Below is a small trained network, with its code and all its weights. Each question gives an input and a class and asks what happens when units are switched off, that is, made to give their printed mean instead of their output.

import numpy as np


def w(rows, s, z=0):
    codes = np.array(rows[::2]) - 128.0
    scale = np.full(codes.shape[1], s)
    scale[-1] = z or s
    return codes * scale


def f(y):
    return np.maximum(y, 0)


def log_softmax(a):
    a = a - a.max(-1, keepdims=True)
    return a - np.log(np.exp(a).sum(-1, keepdims=True))


def net(x, mask):
    res = np.array(x, float).reshape(1, 5) / 4 @ E
    y = f(res @ A[0][:, :-1].T + A[0][:, -1])
    res = res + np.where(mask, y, B[0][:, -1]) @ B[0][:, :-1]
    return log_softmax(res[-1] @ U[:, :-1].T + U[:, -1])


A, B = {}, {}
E = w([
[202,105,67,116,56,89,23,55,118,180,66],'x0',
[67,53,161,199,207,105,97,20,242,52,41],'x1',
[198,55,1,211,136,206,93,213,183,84,161],'x2',
[167,106,235,172,12,153,171,87,221,167,183],'x3',
[104,215,25,107,164,166,185,45,223,200,150],'x4',
],0.0073)
A[0] = w([
[117,195,34,103,148,154,168,71,183,174,162,75],'neuron 0',
[194,68,54,226,129,239,100,193,195,105,178,3],'neuron 1',
[179,63,212,156,86,65,86,211,41,61,79,67],'neuron 2',
[140,110,198,175,26,151,165,92,200,158,182,82],'neuron 3',
[192,123,217,163,35,168,149,97,194,162,179,105],'neuron 4',
[201,102,72,104,60,72,53,64,112,162,63,99],'neuron 5',
[84,157,22,61,241,79,87,153,43,85,75,27],'neuron 6',
[68,127,156,134,173,192,213,166,136,91,184,138],'neuron 7',
[193,106,108,108,92,95,62,72,109,161,85,34],'neuron 8',
[115,177,78,121,156,154,175,82,173,204,108,41],'neuron 9',
[114,87,200,118,86,94,77,178,52,97,127,66],'neuron 10',
[62,65,146,227,196,96,88,28,216,55,48,51],'neuron 11',
[188,183,88,68,62,148,142,198,44,196,212,25],'neuron 12',
[103,223,53,84,132,187,154,63,195,190,155,79],'neuron 13',
[76,133,195,149,183,147,192,205,124,61,165,50],'neuron 14',
[198,102,85,131,60,80,53,81,120,177,62,118],'neuron 15',
[54,192,254,23,119,23,161,44,97,181,101,50],'neuron 16',
],0.0069,0.004)
B[0] = w([
[121,80,175,133,62,130,71,87,157,75,133,201],'neuron 0',
[181,66,18,179,139,32,103,123,46,154,135,213],'neuron 1',
[109,69,168,137,54,158,56,72,189,67,148,215],'neuron 2',
[86,142,99,53,193,191,99,158,28,99,38,205],'neuron 3',
[65,138,98,88,188,164,117,150,77,98,23,213],'neuron 4',
[65,225,139,171,124,150,201,136,140,138,172,205],'neuron 5',
[73,122,107,61,151,191,129,156,80,106,37,207],'neuron 6',
[75,181,120,173,127,137,190,107,137,141,167,193],'neuron 7',
[76,169,125,152,120,158,174,129,130,134,183,175],'neuron 8',
[116,65,147,122,75,135,67,101,180,75,160,181],'neuron 9',
[142,87,145,136,90,144,68,74,190,83,157,187],'neuron 10',
[210,101,205,39,70,105,212,226,160,228,145,254],'neuron 11',
[207,100,197,42,85,117,197,180,185,216,130,220],'neuron 12',
[118,86,176,140,69,138,47,84,183,68,154,212],'neuron 13',
[66,191,121,168,104,146,188,106,143,136,178,184],'neuron 14',
[67,191,131,177,131,161,208,117,129,140,169,204],'neuron 15',
[204,52,2,219,127,30,109,133,51,157,142,239],'neuron 16',
],0.0078,0.012)
U = w([
[209,114,192,46,107,113,172,170,161,198,135,104],'0',
[181,91,31,203,125,63,103,124,83,137,135,121],'1',
[111,96,179,137,94,144,42,93,183,56,152,118],'2',
[64,141,103,60,151,175,115,145,80,98,9,114],'3',
[56,207,129,197,124,143,189,121,139,136,192,124],'4',
[150,152,136,131,154,127,112,121,133,120,111,247],'5',
[163,174,150,131,177,110,85,128,139,120,132,94],'6',
],0.012,0.011)

Each question gives the input, the list of numbers given to net, and the class t.
The units are the neurons (one row each of A and B). Each row of codes is followed by its name. A weight is (code - 128) times the scale printed after its matrix; where a second scale follows, it is the last column's (A, B and U).
mask holds one flag per neuron, in row order. A switched-off neuron (its flag False) gives its mean, the last column of its row in B, instead of its output. The means were averaged over made-up inputs and are rounded, as every weight is.
A unit's drop is (log p(t) with every unit on - log p(t) with that unit switched off) / (log p(t) with every unit on - log p(t) with every unit switched off).
The circuit of an input: a set's keep is (log p(t) with only the set's units on - log p(t) with every unit switched off) / (log p(t) with every unit on - log p(t) with every unit switched off). Starting from the 12 units with the biggest drops (on a tie, the unit counted first), units are removed one at a time, each time the one whose removal leaves the highest keep (on an exact tie, the one counted first), for as long as the keep stays at least 0.8.
circuit, biggest first: the units of the circuit, biggest drop first
most important unit: the unit with the biggest drop
k most important neurons: the k neurons with the biggest drops, biggest first
drop when u is switched off: that unit's drop, to one decimal
input [-8,3,-1,2,-5], class 4: 2 most important neurons : neuron 14; neuron 7
input [-8,-7,-7,8,-1], class 3: circuit, biggest first : neuron 4
input [-7,6,-7,-6,-3], class 1: 2 most important neurons : neuron 16; neuron 12
input [6,-3,5,8,-3], class 3: 2 most important neurons : neuron 4; neuron 3
input [4,-6,-7,0,-7], class 1: 3 most important neurons : neuron 16; neuron 11; neuron 13
input [3,4,-2,8,-7], class 3: 3 most important neurons : neuron 3; neuron 4; neuron 13
input [-1,-5,-1,6,3], class 3: circuit, biggest first : neuron 4; neuron 3
input [-5,1,8,8,-1], class 1: 2 most important neurons : neuron 1; neuron 6
input [8,3,4,1,7], class 4: 3 most important neurons : neuron 5; neuron 15; neuron 2
input [-7,3,-7,-1,1], class 1: 4 most important neurons : neuron 16; neuron 5; neuron 15; neuron 8
input [0,-1,6,-8,-8], class 2: 2 most important neurons : neuron 2; neuron 10
input [5,-4,-3,1,-6], class 2: 2 most important neurons : neuron 2; neuron 11
input [4,7,-8,0,1], class 1: 2 most important neurons : neuron 16; neuron 12
input [8,7,3,-4,-1], class 4: 4 most important neurons : neuron 5; neuron 15; neuron 12; neuron 8
input [-1,-5,-6,5,7], class 2: circuit, biggest first : neuron 13
input [7,2,-8,7,0], class 1: 2 most important neurons : neuron 16; neuron 6
input [-5,6,-4,6,7], class 2: 2 most important neurons : neuron 13; neuron 12
input [5,3,7,6,2], class 1: 2 most important neurons : neuron 1; neuron 6
input [1,5,-4,5,-5], class 0: drop when neuron 1 is switched off : 0.3
input [-6,-6,6,-4,4], class 0: most important unit : neuron 12
input [2,-3,-3,8,-6], class 3: drop when neuron 4 is switched off : 0.5
input [-1,7,-3,-2,0], class 0: drop when neuron 11 is switched off : 0.6
input [8,4,-2,4,-6], class 4: drop when neuron 15 is switched off : 0.4
